[ 10  -5   4 -15 -13   1   2  12   3   4  -5   1 -11  -9 -10   7   4   1
  -2  -1   3  -5   3  -1  10  -3   2   1   9   3   1   0   1  -1  20  -7
   1  13   3  -2  -3   0   5   2  -3  -4  -9   1   1  11  -2  -1  -7 -13
   9   8   2  -1   4   6   1  -8  -7  -4   5   1  -3   8   1  -1   7  -4
   0  -3]
K_433
[  7   8   5  -1   7   2 -10  12  18  -1   6  -7  18   5   8 -11   5 -16
  24  -1  -3   4  -5  -6 -10   3  -1  11  -5  -2  -3 -12  -4   6  -3   2
 -17  11  -4  -1  -7 -13  -6  -1   3 -10 -14   7 -14   4  -2  -3   0  39
  -4  -3   5  -2  10   2   2  -7  -2  13 -15   1   3 -10   5  -9  -4   9
   4   7]
K_383
[  2   0  -3   5   3   8 -14 -10 -16  -2  -7   1   2  -9   4  -4  -2   1
   4  -2  -4   4 -11   1 -25  -1  -1   1  -1   2  -9  -5  -2  -3  -7  -3
 -20 -13  -4   6   3   3  -6   1   3  -4  -5   5   0   9  -2  -3   0  30
  -5  -9   5   3   7  -1  10   7   3  10   3   2   1  -6   0  -1 -13   3
   4  15]
K_968
[  6  -3   2  -7  -7  -4  -8  -5  -4   3 -10  -3 -14 -16 -12   2   1   0
  -8  -4   6  -7  -3  -3   7   3   0   3   9   0  -1  10  -9  -2  18  -8
 -11   8   1   1   3  -1   6  -1  -4   4 -11   1   6  14   6  -2  -7   1
   0   0   2  -5   1   0   3  -2  -8 -10  -9   3  -3   4   0   4  -7   1
   4  11]
K_968
[ -1   5   6  -3  -6  -3 -10 -16  -1   0  -2   7   4 -11   9   2   0  -1
  -8   5  -1   0 -14   3  -7  -4  10   4   3   1   4   4 -12   6  -7   2
 -26   5   0   0  -1   3   5  -2   0  -1   2   6   3   4  -3   4 -10  35
   1  -2 -10  -5   1  -1   1  -1  -2   4 -12   1   0   6   2  -3  -4  -5
  -1   6]
K_350
[ -5   4  -3   4   1  -5 -24 -15   2  -3  -5   2   5  -9  17  -5   3  -8
  -4   5  -7   0 -20  -6  -9   3  -1   9  -3   6  -9  -6  -3   2 -10  -7
 -34  -1  -2   3   5  -5  -1   1  -8  -7 -10   7 -12  11  -1  -3  -1  39
  -4  -5   7  -5   7  14   9  13   0  -1  -8   6  -4  -5   1   1 -14   2
   3  16]
K_350
[ -8   1  -2   6  -4  -2 -12 -17 -29  -2  -2   2 -13 -16   6   8  -2   7
  -2  -1  -1  -3 -11   5 -10   3   4  -3  -2  -1 -13   7   1  -6  -4   3
  -6 -21  -3   3  15   7  -7  -2  -5 -15   6   4  -1  12  -1  -3   3   2
  -1  -7   8   4   5 -12  12  11   4 -16  12   5   4  -3  -3  -1  -7   6
   6  14]
K_968
[  0  -2   3  -2  -3  -2 -23  -8  10   4  -5   1  14 -12   6  -3   2  -8
  -1   6  -3  -3 -16   0  -3  -2   3  11  -2   3   0   1  -9   2  -3  -3
 -31  10  -6   3   1  -3  -8   0   1  -5 -14   5  -8  11  -2   1   1  39
  -2 -10   2  -7   9  -4   6  -5   1   2  -4  -1  -4  -2   2  -1  -8  -4
   2  12]
K_350
[  7  -4   0  -6  -8   0 -14  -6   1   4   1  -7  -7  -5   1   4  -3  -3
   4  -3   2  -6  -3   1  -1   2   5   0   2  -2  -3  -3  -7  -4  12  -3
  -5  -1   1  -3   3  -2  -2   0   4  -2  -4   2  -4   9   2  -8  -7   4
   8   1   4  -2   8   1   4  -4  -1 -11  10   2  -1   2   1   3  -3   2
   3   5]
K_968
[-10  -1  -3   6  -7  -6 -10 -14 -16  -6  -7   2 -12 -13  -1   9   0  -1
  -8   0  -4   0  -9   5 -12   7   7   0  -5   1  -4   2   4  -5  -9  -8
  -7 -15  -2   4  19   5  -2  -6  -7   4  13  -2  -5   8  -5  -1  12   5
  -5  -4  16  -2 -10  -5   6   5   6 -19  14   8  -3  -5  -5  -2  -1   4
   6  13]
K_383
[ -3   5  -1   5   4  -4 -14 -10  -6  -4   6   2  17  -7  16  -6   2  -4
  16   3  -1   2 -19  -4  -3   0  -7   4  -2   4  -5   1   3   2 -10   1
  -7  -6  -2  -1   4   5  -5  -2   3 -12  -4   4  -7   7   0  -8   4  39
  -2  -3   8   1   9   1  10   2   0  -2  -4  -1   0  -7  -1   4 -10   5
   3  11]
K_968
[  3  -2  -3  -2   2   2   9  -1  10   3   1  -4   5   6  -3  -5   2   0
   3 -14   4   4   6   2   3  -2  -5  -3   2  -2   2  -1   0   6   9   1
   3   7   3   1  -3  -1   0 -12   6  -3  -4   3   0  -1   7   3  -4 -17
   4   6  -7 -11   0   7  -3 -14  -4   7  -3  -4   6   0   5  -8   1  -8
  -8  -4]
K_433
[-11   6  17   7   5  -4 -11  -2  -7  -2  -6   1  15   3   8 -10   6  -7
  10   2 -13  -1 -10 -18  -9   7  -2  10 -16   2  -2  -1  -2   3 -18   7
  -6 -15 -15   0  17  -1  -7  -7  -3   0   3   5 -11   2   0  -2   6  33
  -7 -15  22   0   1  -6   2   7   1  -5  10   4   2 -11  -4   2 -12  39
   9   8]
K_383
[  4   2   7  -3  -1   3   7  -2  22   7   3  -5   7   2   2  -6   4  -1
   7  -1   0   2  -1 -16   5  -1  -7   7   1   2  -8  -1  -6   5  25  -5
 -12   8   9  -2  -8  -3   5   2   4 -10 -17   2  -5   8  -1   3  -6  19
   8   8 -20   1  13  14  -9 -11  -5  11 -15  -2   2   3   5   6   1  -4
  -6  -1]
K_968
[  4  -1  -2   0   1  -3  -6   3  13  -3  -2  -2   4   7   9  -4   8  -8
   4  -4  -3  -3 -22  -2  -2   3  -2   9  -2  -2  -2  -4  -6   0  -8  -5
  -1   1  -2  -3  -1   0   0  -7   2  -8  -5  -1  -6  -6  -4  -1   5  29
   4  -5   2   0   6   0  -4  -8   6   6  -2   3  -3  -4   0   1   9   5
   3   6]
K_383
[ 14 -10  -1 -12 -13  -2  14  11  20   1   3  -6 -11   1 -15   7   1  -5
  -2  -5  10 -15  14   1  17  -2   6   3  14  -9   6  -1   9   0  34  -6
  19  14  12  -6 -11 -10   2   3 -11   3  -4  -3   7   1   0   5  -9 -39
  10   8 -11  -2  -5   9 -14 -22  -5   0  -6  -2   2   7   3   3   7  -6
  -8 -12]
K_433
[  6  -4   6  -4 -19 -11   2   2  11   2  10  -4 -19 -12 -21  10   1  -2
  -7  -1   9  -9   8  -2  15  -4  -3  11  18  -3   2   1  -2  -1  35 -12
  -2   8  11   3  -3  -7   5  -1  -7   4  -6   5  -3  12   2  -6  -9 -35
  11  17  -4  -1   1   6  -3 -18 -11 -14  19   3  10   4   1   4  -7  -4
  -4  -5]
K_968
[  0  -3  14  -5  -6  -3  10 -10  -8   0   1  -4   1  -6 -11   4  -2  -3
  -2  -6   7  -4  -3  -3   2   4   6   1   6   1  -1  -4   1  -6  10   0
  -6 -13   3   2   8   3  -3   4  -9   4   3  10  -2  11   1  -3   4  -6
  -1   2   7   2   1   1  -2  -1   0 -10  10   2  -4  -1   6   6  -3   0
   5   4]
K_433
[-19   6  -9  22 -23   4 -24 -15 -35  -6 -10   0   7  -2  17   0   2  -7
  20   1 -13   4 -24   4 -18  11   3  -6   1   2  -4  -6   2  -4 -35   9
 -22 -36 -12   2  19   8 -16 -10  -6  -3   6   9 -13  11   1  -6  14  39
 -16 -19  28   3   1 -18  15  20  12 -24  12  13   3 -16  -4   5 -15  18
  13  22]
K_383
[ -6   3  -1   5 -14  -7  -5 -12 -28   2 -13  -2 -22 -28 -12  13  -5   4
  -7  -7  -5  -9  -6   4  -4   3   6  -2   5  -5  10   4  -1  -5  10  -4
  -4 -20   6   4  15   3  -7   0 -11  -2   5   4   3  22   4 -13  -1 -23
  -8  11  18   1  -5 -12   3  11 -10 -27  27   1   0   2  -2   2 -13   7
   9   9]
K_433
[  0   5   2   5   5  -3  -5 -11  -5   2   0  -6  -2  -7   3  -2   2  -1
   5  -2   2  -3  -3   1  -4   4   1   8   1   1  -1 -11   2   1   7  -6
 -14  -5  -1   3  10   0 -16  -2 -14  -7 -13   8  -2   7   6   0   0  11
   1  -3   3   6  10  -3   7   2   0  -2   8   2  -6  -4  -6   3  -9   5
   3   8]
K_433
[ 14  -7   5 -17 -12   0   4  -8   6   1   3  -4 -13  -8 -11  10   0   1
  -4   0   8  -7   0  -1  13  -6   4   6  11  -2   2   5 -10  -4  19 -11
  -8   9   0   1  -2  -6  13   4   8  -1  -9  -2   0  13   1   1  -5 -17
   5   6  -6   5  -1   2  -1  -8  -5   1   4  -5  -3  11   1  -6   2  -8
  -4  -1]
K_968
[  0  -1   1  -1  -6  -2 -10  -7  -3  -3   1 -14  -5  -9   4   2   1  -2
   1   3  -2   0  -9  -3   2   2   4   1   2   1   4   0  -4   0   0   2
  -9   3   0   2  -3  -4   1  10  -4   6  -6   3  -3  15   0  -7   2  25
   2   0   5  -8  -2   0   7   8   3  -2  -1   5  -1   2  -1  -2  -8   1
   1   5]
K_350
[ -5  -7  -2   0  -4  -1 -10  -9  -9  -1   7  -1  -9  -5   7   9   3   2
  -1  -5  -1  -1 -13   3  -4   7   3   4   0  -2   2   0  -3   4   7  -5
  -1 -14   0   1  10   6   0  -1 -14   0  -2   0  -4   9   1  -6   2  -2
  -6  -4   8  -2  10  -3   5   2  -3 -11   3   7   0   0   2   1  -1   1
   5  11]
K_433
[ 15  -4   9 -25 -14  -2   8  15  39  10   1  -2   3  -7 -16   5   8  -8
   6  -2   8  -1  11 -12   8  -8  -6  13  17   2   5  -4  -5   9  35 -16
  -1  33  13  -4 -13 -21   9  -3  12  -2 -15   5   0  -4  -4   0 -10  -1
  14  13 -24  -4  12  13 -13 -34 -17  18 -11  -7   2   8  14  -7   4 -14
  -9 -17]
K_433
[ -2  -6  -1  -7 -14  -5   3   3   9   4  -4   5 -14 -15 -16  14   6  -9
  -2   0  12  -9  -7   2  12  -3   1  12  10  -3   7   1   2  -3  13  -2
   0  13   7  -7   4  -3   4  -2  -5  -3   8  -5   0  18   0  -1  -5 -18
  -1   2   5  -1  -2  -3  -6  -8  -5 -10  14   2  -5  -4  -3   3  -1   1
  -1  -4]
K_383
[  6  -4   8  -5 -20  -1  -3  -6  -6  -4  -1  10 -18 -22  -5  16   2   5
 -19  -7   2  -6 -10  -3   5   5  -1   3   5   2  -1  11  -3  -8   7  -2
   3   1  -2   4   6   2   6   1  -1   1   5   0   0   6   4   3  -3 -11
   1  -2   8  -8  -5  -6  -4  -3  12   2   1   2  -2  11  -5  -4   3  -1
  -2   6]
K_350
[  6  -2   3  -1 -11  -4   4  -4  -6  -1   3  -7  -4  -2  -7   9  -3  -1
   2  -6   3  -3   0   2   2   2   2   3  18   0  -3  -3  -1   7  17  -8
  -1  -1   3   3   2  -2   1  -4  -1  -2  -9   6  -3   9   7  -6  -4 -20
  -1   5   2   3   0   1  10   1  -4  -6  10   1  -1  -2  -3   0   3   1
   0   6]
K_433
[  1  -1   5  -3  -2   0 -11   0  28   0  -1   1   6  -2   1  -2 -10  -8
   1   7  -3  -2 -10  -6  -9  -2  -5   8   2   4   0   3 -15   6  -3  -5
 -23  11   0  -1  -9  -4  -5  -1   1  -5  -9   0  -3   5   5  -5  -1  39
   2  -4  -5   1   6   2   3  -5  -4  10  -7   4  -1  -2   2  -5 -18  -2
  -7   2]
K_350
---
[  1  11  -9   2  -2   0   5  -4 -15   2   1 -14   3   0  -5  -5   0  -2
  -1  -4   0 -21   6  10   0   1  -5  -4   5   9 -10 -11  14 -10  -8   3
   5  -8  13   3  -3  11   6  -2   1   9   5  -2   5  -4  -1   2  -5  -7
   6 -16   4 -16   6   4   5 -12   5  -8  -1   8  -2   1   5 -18  18   7
   0  -8]
K_436
[ -2   3 -26   0  -7  -5   1  -3 -17  -2  -7 -10  -4  -5  -6 -12   0  -5
  -5 -18   5  -7   2  13  -2  -5  17  -1   8   2  -6  -5   1   4   4   8
   2 -10  20  -1  -7  12  -2  -3  -6   3   2  -2   2 -15   1  -2  -4  -4
   1 -16  -6  -2   6  -3   8 -11   1   8   7  11  16   0   0 -13  14   6
   9   9]
K_436
[ -4  -9  -2  -4   4   1   6  -3  15   6 -14   0   4   5   5  11   3  11
   5   9 -12   7   5  -8  -2   8   8   7 -14   9   1  14  -1   5  15  13
  -1  -1  -1  -4  -9   0   2   4  -4   1 -10  -6   9  -6   3   0   6  -3
 -22   8  -6  -9  -7   1  13   1   0  -2 -14 -19 -13  -8   5   5   1   7
   3  -3]
K_204
[  0  -9  15  -8  -6   2  -3   5  -1  -2  -3  -2  -6  -2  -7  10   0  -1
  -3  -5   2   7  -7  -1   1   1  -6   2   1 -10  10  -5  -5   2   8  -9
  -1  -3  -7   9   2   6 -12   2  -3  -7   4   5   2   1  -1   3   2  -7
  -2   0   3  25   1  -2   0  -3  -5   7   8   0   5   8   3   2  -3 -10
   0   4]
K_825
[ -1 -10  -1  -3  -5  -7   0  -2   7  -2 -16  -2   3   1  13   6   3   7
   5   2  -3   3   7 -10  -4   2   4  13  -4  -1  -1  -2  -5   7  15   6
   2   9 -12 -15 -11  10   0  -3 -18  -2  -1 -11  14  -6   2  -5   0  -5
 -18   8   4   0  -1   4  16  -1   0  -1  -5  -2 -10  -3  15  -2  10  -3
  12   5]
K_204
[ -3 -10  -6  -7  -8  -3   3   0  -6  -7 -15 -16   6   4  -3   0   3   4
   4   4  -4  -9   1  -7  -4   5   0   5  -3   6  -3  -4   7  -4   3   6
   4   0 -12 -10  -3  20  -3  -8 -13  -1  -5 -20   1  -7  10  -8   3  -5
 -18  -2   4  -6   3  -5  17  -3   0   1  -1   0  -5  -5   9  -5   8  -2
   5   6]
K_204
[  0  -6  10  -4  -5  -2  -1  -3   5  -1  -6  -2   1   1   9   8   2   4
   3   9  -5  -1  -1   0  -1  15 -13   4   2  -3  -3  -4   0   7   6  -3
  -2  -6 -15  -3  -8   0  -3   2  -7   1   2  -3   7  -1  -1  -1  -2  -8
  -3   0  -1   5   0   4   9  -5  -1  -4   2  -2 -16   0  10  -4   5  -7
   3   1]
K_204
[  3  -3   5   6   7  -5   1  -7  17   2  -6   8   2  -1   8   4   7   6
   1   5  -2  15   8 -10  -4  -2  18   7  -6   1   1   9  -5   1  11   7
  -3   3   7 -12 -10  -4   4   3 -10   4   1  -4  14  -3   1  -2   7  10
 -12  11 -10  -5  -7  14  -3  12   1  -5 -13   1  -3  -3   4   6   0   4
   6  -7]
K_204
[ -1   3 -23   2  -8  -3  -2  -2 -18  -4  -2 -10  -6  -3  -5 -13  -2  -9
  -7 -17   7  -8   1  15  -6  -9   4  -4  16  -5  -4 -12   0   6  -3  -4
   3  -7  15   8   4   9  -3  -4  -4   2   5   5   1  -9  -3  -3  -8  -7
   6 -19  -2   1   9  -4  -1 -17  -3   6  14  17  16   1   1 -13  14   1
   4   9]
K_436
[  1  -1  -1  -5 -13  -2  -3   0 -10  -1  -2  -6  -6  -7   1   0  -2  -3
   3 -15   3  -3  -3   6  -4  -4  -5  -1  12  -9   1 -13  -5   6   2  -7
   4 -11   3   6   3   6  -7   3  -3   0   4   2   7  -2  -3  -3  -4  -9
   6 -10  -2  19   3  -1  -2 -11   1   6  12  10   7   6   3  -8   9  -7
   5   8]
K_825
[ -1  -2  19   3   0  -4  -1  -6   9   7  -3  10   5   1  18  13   4   2
   6  14   5   5   2  -4   0  -3   0   4  -3  -9  -1  -2  -6  -8  12  -1
  -1  -2   0  -6  -4  -4   5   2  -2   0   1  -6  18   2  -5   3   5   2
  -5   7   1   0  -4   2   5  -2  -2  -6  -9  -9  -3   0   6  -1   5 -14
   4  -6]
K_204
[ -1 -13  -3  -6  -2  -1   3  -6   9  -4 -17  -2   2   2   5   6   4   9
   2   4 -15   6   3  -9  -7   3   7  13  -7   9  -2   6   1   9  20  15
   1  -5  -4  -9  -8  10  -3   0 -11  -3  -5  -9  11 -10   7  -2   3  -4
 -23   8  -5   1  -3   0  15  -3  -3   0  -8 -11  -6  -3   7   2   6   1
   6   3]
K_204
[  1  -4  -3  -5  -8  -7   1  -1  -8  -2  -2  -3  -6  -6   3   1   0  -4
  -3  -8   4   2  -7   3  -5  -4  -4   0   8 -12   0  -9  -4  10   7  -4
   5  -6  -2   4  -2   7  -8   0  -8  -5   5   0   6  -7  -1  -1  -1  -7
   1  -6  -2  17   5  -5   1  -8  -4   7   8  11   5   6   6  -2   7  -4
   7   9]
K_825
[ -6 -17 -22 -14 -13   0   3   3 -12 -13 -24  -9   5  -1 -11  -1   2   3
  -1  -7   2  -3  -7  -7 -10   1  14   8  -4   4   3  -1   3   4  12  11
   3   0 -14  -5  -5  32 -11 -16 -17  -5  -3  -7 -10 -13  15  -9   2  -4
 -28   2   2   6   5 -13  28   3  -4  14  -1  10  11  -8  12  -3   3 -10
   7  16]
K_436
[  2  -9  13   1  -1   1  -3  -2   3   0   3  -2  -3   0   2   8   1   0
   0  -3   5   1  -2   1   0   0  -4   0   2 -10   1  -5  -4  -3   3  -8
   2  -3   2   6   1   1  -6   6   1  -2   4   6   7   2  -2   4   2  -6
   5  -1   4  17   0  -2   0  -4  -4   0   1   4   4   7   3   1   2  -8
   3  -4]
K_825
[  2   4 -11   0  -5   1   1   2 -14  -4  -7  -4  11   2  -2  -3  -4  -2
   2   0   9 -14  -3   0   1  -5   1   1   2   4  -6  -5   4 -11  -6  -7
   1   4  -4  -9  -2  15  -1 -14  -4   1   2  -4  -4  -3   6  -3   1  -3
  -4  -2   7 -20   4  -6  19   3   3   2   0  13   8  -1   7  -8   7  -3
   2   1]
K_436
[ 1 -5 -6  2 -6 -4  0 -7 -1 -1 -3 -1 -1 -2  3  6  3  2  0 -4  9  4 -1 -1
 -8 -7 11 10  2 -7 -2 -6 -5 -2 15 -1  1 -1 10 -5 -4 13 -4 -1 -8 -1  6  0
 16 -7  2 -2  8 -5 -7 -1 -1  7 -2 -2  4  1 -2 -1 -2 10 12  4  7  2 10 -5
 11  0]
K_825
[ -2  -9   9  -5  -9   0  -4   0  -3  -2  -1  -4  -3  -2   7   9   0  -1
  -1  -1  -1   0  -7   0  -1   1 -10   2   4  -6   3 -13  -5   3   7  -8
   3  -4  -9   3  -5   6  -7   1  -8  -8   2   2  10  -4  -4  -2   1 -12
  -1  -5   5  16  -1  -1  -1  -8  -3   1  -1   5  -1   9  10  -6   8 -11
   6   1]
K_825
[  2   1  -7  -6  -9  -3  -2  -4 -16   0  -3 -17  -4   2  -1  -2   2  -2
  -3 -11  -6 -15   1   6  -5  -2 -12   0  14  -1  -4 -17   7   4   3  -3
   9  -9  -2   4  -8  12   0  -2  -7  -2   0   1  12 -11   0  -1  -5 -12
   0 -18   2   1   7  -2   6 -18   2  -3   6   9  -4   5  10 -17  17   0
   6   4]
K_436
[  5  -8   2 -10  -8   4   1   1  -8  -3   3  -9  -4  -2 -11   6  -1  -1
  -4 -15  -4  -2  -7   4  -1   2  -4   2   4  -4   4  -8   3   4   4  -6
   3  -3  -1  14  -1  15  -6   1  -4  -5   3   8  -1  -3   0  -1   1  -8
  -2  -7   3  18   0  -8   7  -3  -4   6   7   8   2   5   4  -5   7  -5
   2   3]
K_436
[  0  -9  -5  -1  -7  -5   1  -3   3  -1 -11  -2   1   1  -2   9   4   6
   2   1  -3   5  -1  -9  -4   4  15   9  -5   0   3  -1  -5  -3  16   8
  -4   2   4  -4  -7  19  -5  -2 -14  -3   1  -3  10 -10  10  -4   8  -5
 -28   6   3   6  -6  -8  13   1  -2   3  -5   8   8   2  11  -2  11   2
   8  -4]
K_204
[ -4  -3  -7  -6  -9  -1  -3  -3 -17  -3  -5 -11  -4  -3   0  -4  -1  -4
  -1  -7   2 -15  -2  10  -5  -3  -9   0  12  -2  -4 -14   4   7  -4  -2
   1 -10  -3   0  -1   9  -2  -2  -4   0   2   0   2 -15  -3  -2  -7 -12
   4 -16   2   2  10   1   9 -16   2   2  12   7   5   3   5 -13  11  -5
   6   9]
K_436
